Each row is followed by its class. Each block has new classes.
[  6   4 -21  12  29  15   1   0  -1  -4  27 -36 -13   2 -11 -10  26 -12
  -3 -15  -9   7  17  -8  -9  -4  13   7   8  14  -2  15  13 -21   8  10
  17  13 -12 -21  15   8   6  -1   2  10   0   1 -12   3  -2  -3  19  34
  -5   4 -14  13 -24 -47  17  10  25  -2  13  24   0  19  15  11 -25  -1
  20  14 -18  16 -68   3 -46  -8] : mafot
[ -5  12 -21   0  25  23  17  -8   9 -17  15 -37  -6 -10 -13 -21  13  -5
  -6  -5  12  -2 -20   4   7  -2  47 -24   7  22   3   8  -6 -16   1  15
  15   0  -6   1  28  25  12   3   0  20  -1   4 -13 -25  -1   7  29  15
 -28  -2 -17  -1  -9 -22   5  11  -2 -23  15  23   0  10  -8  20   2   4
  15   6   0 -16  -3  -2   5  26] : fuda
[ -1  -8  -7   3  -2  66  11 -10  22  19  20 -51 -25   5 -54 -20  30 -17
   1 -27   4  31  18 -18  -3  -1   3   0  -9  12  -3 -15 -30  -6  46  15
  17  33 -15 -16   5 -24  15  -2 -47  10  11  -2 -50 -17  -8  12  43  41
 -19   9  -4  14  -9 -33  55  13  -8  83  -6  55   4  27   1  28 -23   4
  11   5 -63   4  20 -11  45  26] : mafot
[ -2  23 -21   4  39 -34   7 -15  19  -1 -12 -44 -27  15   8 -15  18  -2
 -23  -1  11  11  -7 -19 -18  -4  20  20  -5   6 -13  35  19 -14  20  19
  26 -12 -21 -15  12  37   4  -4  -8   3  12 -11  -4  -2  -8  21  37 -14
 -11 -22 -32  10 -52   8   2   0  -4   6  21   4  -3  26  23  -5 -29  -2
 -13   9 -48  22 -44  26 -31 -35] : dop
[ -1  20 -19   4  47   8  17  14   0 -13  -3 -21 -18   6   3 -20  24   9
  -1   8  14   9 -14   1   1  -5  32 -24  21  -1  -4  23  12 -17 -17  24
   1  -1 -15  -4  35  41   9   1 -11  22  -9  -1   9 -32   0  31  12  14
   0 -21 -13  14 -54  -4  -3  -8  10 -83   0  11   2  18  18  -8 -13 -12
  23  -3  32   2 -69  24 -77  -5] : mafot
[  0   9 -31  -1  21  -3   6 -15  12  17  -1 -61 -35  -8  -7 -38  20  -4
   5  -8   7  -2   2  -7   1   3  21   1  -7  17   3  24  16 -15  34  20
  25  -7 -14 -11  27  44  13 -15 -27  15   7 -32 -28   4   1  17  31  -3
  -6 -13 -20  19 -14   7  31  -1   3 -11  13  24  24  18  11   9 -14 -12
 -19 -18 -40  -7 -41  -3 -13  -2] : Tuful
[  0 -15  -7   2   4   7  -3  -1  15   1   1 -14 -11  -9  -1  -5   5 -10
  -9 -26  -5   4  15  -4  -3   5 -21  16 -20   4   4   7 -18  -8  21 -12
  10   2  -2   0  -8 -15   5  -1 -16   5  11 -10 -22   1   0 -12  17  -9
  -8   4  -6   3  13  -6   7   0   2  68  18  27   1   4 -11  11 -12  -2
 -23 -11 -32  14  77  -7  29  -1] : pulos
[  4  19 -14  -4  29   5  12   0  12  -4   1  -9 -12  -4  -1  -9   6   6
  -7  -1  17  10 -18   3  -4  -2  11  -9  -1   9  -3   9  -9  -6  -3   5
  10  -2  -6   1  17  30   6   1  -4  14  -3  -3  -5 -22   0   8  24   3
 -20 -11 -20   0 -23  -1 -17   0  -1 -12  11   6  -4   8   2   7  -4  -6
  10   2   4  -2  27   8  -6   7] : lag
[ -3  15 -20   4  32  29  16   2  13 -27  23 -28  -8  -6  -9 -13  16   0
   2 -11  14   4 -11   1  -1 -15  13 -23  10  14   1   6 -16 -11  -2  15
  19  12  -6  -4  31  17   4   3  -5  21  -6   6 -10 -28   2   7  32  31
 -32  -4 -13   1 -31 -38  -2   9  -1 -14  12  25   0  13   8  16 -16  -1
  32  16  -3  -4  -8   1  -8  18] : fuda
[ -3  -9  -9 -10   8  -7 -10  25   5 -14  -8   7  -8 -29  19  -3  -8  15
 -13 -19   4 -11 -10  -2   9   2  -8   8 -25   1  12  15 -13   2   7 -24
   5 -13  -9  19  -7  -1  -4   3 -10   9  -4 -17 -13  -4   4 -10  -2 -33
  -6   8  -6  -1  17   4 -17 -15   3  18  13  18   5 -11 -18  10   0  -6
 -30 -30  11   5  83  -7  10  12] : pulos
[  1   9 -11   6   8   7   9  -5  -9 -15   8  -6   5   7  -6 -13   1 -11
  12  20   3  -6  -7   6  -1   0   3 -20  24   3  -4   1  17  -9 -10  18
   2   6  -5  -9  24  12   5  -2  21  -3  -9   8  12  -9   1   6   2  19
 -10   0  -7   0 -20 -12  -4  13  -2 -58   2 -11  -3  -3   5   1   4   4
  23  15  10  -8 -78  23 -24   0] : fuda
[ -2  31 -14  -1  11  18  22 -15  16  -4   0 -30 -15   9 -19 -17   9   6
  10  18  15  -6 -19   8  -3  -5  19 -28  20  15 -10  -7  12  -2   3  26
  14   4  -6  -2  34  21   6   4  -6  13 -18  -1  -4 -20  -2  18  45  19
 -23  -9 -11  -7 -20   9  15   7  -3 -33   2   0  -3  17   5   7   0   0
  25  -1  -6 -24 -49   7  10  16] : Lum
[  2  14 -38  -3  50   1   8   8 -20 -14   4 -23  -3 -34  39 -34  11   6
  18  -2   8 -21 -26  17  20  -1  21 -20  13  37  21  22  11 -29 -15  13
  17  -7  -5  -9  55  68   4   2  13  31  -6 -31  -5 -12   8   2   9  -7
 -14  -3 -21   3   4 -29  -9   0  15 -83  26  16   4   0  -8  24   1 -12
  -3 -21  53  -1 -21  -5 -40  21] : fuda
[-10 -11  -4  -8   7  11 -22   3  13  13  -5 -22 -23 -19 -14 -10   2   8
   2 -24   1   6   0  -5   1   4  -1   8 -25   5  20   0 -10   3  22  -5
   7  12  -7  -2  -4   0   5   1 -37  16   9 -21 -28   1   2   4  12 -12
   8   4  -7   7   8   5  21  -9  -3  34  -4  25   6   9 -14  15  -7  -7
 -24 -29 -19   5  73  -2  23  17] : pulos
[ -2 -32  13 -11 -40  27  -7  -1   0  21   2   3  -3  -5 -31  -1   6   3
  15 -24  -5   5  13 -11   6   7 -17  15 -23  -4  -2 -34 -34  16  27 -15
  -5  12   7   7 -29 -41  -4   0 -34  -4  12  -7 -26   9 -11 -11  -3  -8
   9  12  14 -25  43   6  35 -12 -11  83 -13  29   1  -2 -19   7   4   5
 -26 -15 -31  -2  83 -14  53  25] : pulos
